Here is a tiny trained network, its code and every weight. The questions are about switching its units off for an input and a class, where a switched-off unit gives its printed mean instead of its output.

import numpy as np


def w(rows, s, z=0):
    codes = np.array(rows[::2]) - 128.0
    scale = np.full(codes.shape[1], s)
    scale[-1] = z or s
    return codes * scale


def f(y):
    return np.maximum(y, 0)


def log_softmax(a):
    a = a - a.max(-1, keepdims=True)
    return a - np.log(np.exp(a).sum(-1, keepdims=True))


def net(x, mask):
    res = np.array(x, float).reshape(1, 3) / 4 @ E
    y = f(res @ A[0][:, :-1].T + A[0][:, -1])
    res = res + np.where(mask, y, B[0][:, -1]) @ B[0][:, :-1]
    return log_softmax(res[-1] @ U[:, :-1].T + U[:, -1])


A, B = {}, {}
E = w([
[248,207,93,69,226],'x0',
[201,106,132,224,159],'x1',
[135,173,80,170,41],'x2',
],0.015)
A[0] = w([
[52,122,104,157,32,100],'N1',
[209,16,56,242,172,3],'N2',
[117,211,30,177,44,184],'N3',
[63,86,147,121,254,113],'N4',
[135,210,72,70,186,237],'N5',
[9,51,220,206,85,79],'N6',
],0.0083,0.0049)
B[0] = w([
[120,158,189,118,184,215],'N1',
[17,127,143,97,142,193],'N2',
[169,55,224,76,52,212],'N3',
[197,44,249,73,140,174],'N4',
[84,247,224,98,102,211],'N5',
[138,197,204,168,111,254],'N6',
],0.013,0.017)
U = w([
[146,221,162,178,129,48],'0',
[9,140,140,94,103,243],'1',
[205,103,169,119,84,140],'2',
[121,154,142,134,102,254],'3',
[103,129,65,153,127,68],'4',
[123,101,61,136,134,73],'5',
[148,99,83,131,109,52],'6',
],0.013,0.0077)

Each question gives the input, the list of numbers given to net, and the class t.
The units are the neurons (one row each of A and B). Each row of codes is followed by its name. A weight is (code - 128) times the scale printed after its matrix; where a second scale follows, it is the last column's (A, B and U).
mask holds one flag per neuron, in row order. A switched-off neuron (its flag False) gives its mean, the last column of its row in B, instead of its output. The means were averaged over made-up inputs and are rounded, as every weight is.
A unit's drop is (log p(t) with every unit on - log p(t) with that unit switched off) / (log p(t) with every unit on - log p(t) with every unit switched off).
The circuit of an input: a set's keep is (log p(t) with only the set's units on - log p(t) with every unit switched off) / (log p(t) with every unit on - log p(t) with every unit switched off). Starting from all 6 units, units are removed one at a time, each time the one whose removal leaves the highest keep (on an exact tie, the one counted first), for as long as the keep stays at least 0.8.
units of the circuit, in order: the units of the circuit, biggest drop first
top k neurons: the k neurons with the biggest drops, biggest first
drop when u is switched off: that unit's drop, to one decimal
input [5,5,6], class 2: units of the circuit, in order	N3
input [-3,-3,2], class 3: top 3 neurons	N2; N5; N4
input [0,7,7], class 1: top 3 neurons	N2; N4; N6
input [-4,0,-1], class 0: top 3 neurons	N6; N2; N3
input [-4,-5,6], class 2: units of the circuit, in order	N3; N2
input [1,0,-5], class 2: top 2 neurons	N4; N2
input [-3,-2,5], class 2: top 2 neurons	N3; N2
input [-8,8,-3], class 0: top 2 neurons	N6; N3
input [-4,-2,-1], class 0: units of the circuit, in order	N6; N2
input [-6,-2,-6], class 0: top 2 neurons	N6; N3
input [-4,-2,-5], class 2: units of the circuit, in order	N4; N2
input [5,6,-1], class 1: units of the circuit, in order	N2; N6
input [-5,0,5], class 0: top 3 neurons	N6; N1; N4
input [1,8,-4], class 1: units of the circuit, in order	N2
input [1,7,5], class 1: top 2 neurons	N2; N4
input [4,-4,-6], class 2: top 3 neurons	N4; N2; N6
input [7,-8,6], class 1: top 4 neurons	N6; N5; N3; N1
input [-5,-3,5], class 0: top 3 neurons	N6; N1; N4
input [-4,0,5], class 2: top 3 neurons	N3; N5; N2
input [4,-2,7], class 2: top 3 neurons	N3; N2; N6
input [4,-1,-8], class 2: units of the circuit, in order	N4
input [-8,-7,8], class 0: top 2 neurons	N6; N1
input [-1,4,7], class 2: drop when N5 is switched off	0.1
input [0,6,2], class 1: drop when N2 is switched off	0.6
input [-6,8,4], class 1: drop when N6 is switched off	-0.1
input [-2,7,1], class 1: drop when N2 is switched off	0.7
input [-3,-3,0], class 3: units of the circuit, in order	N2
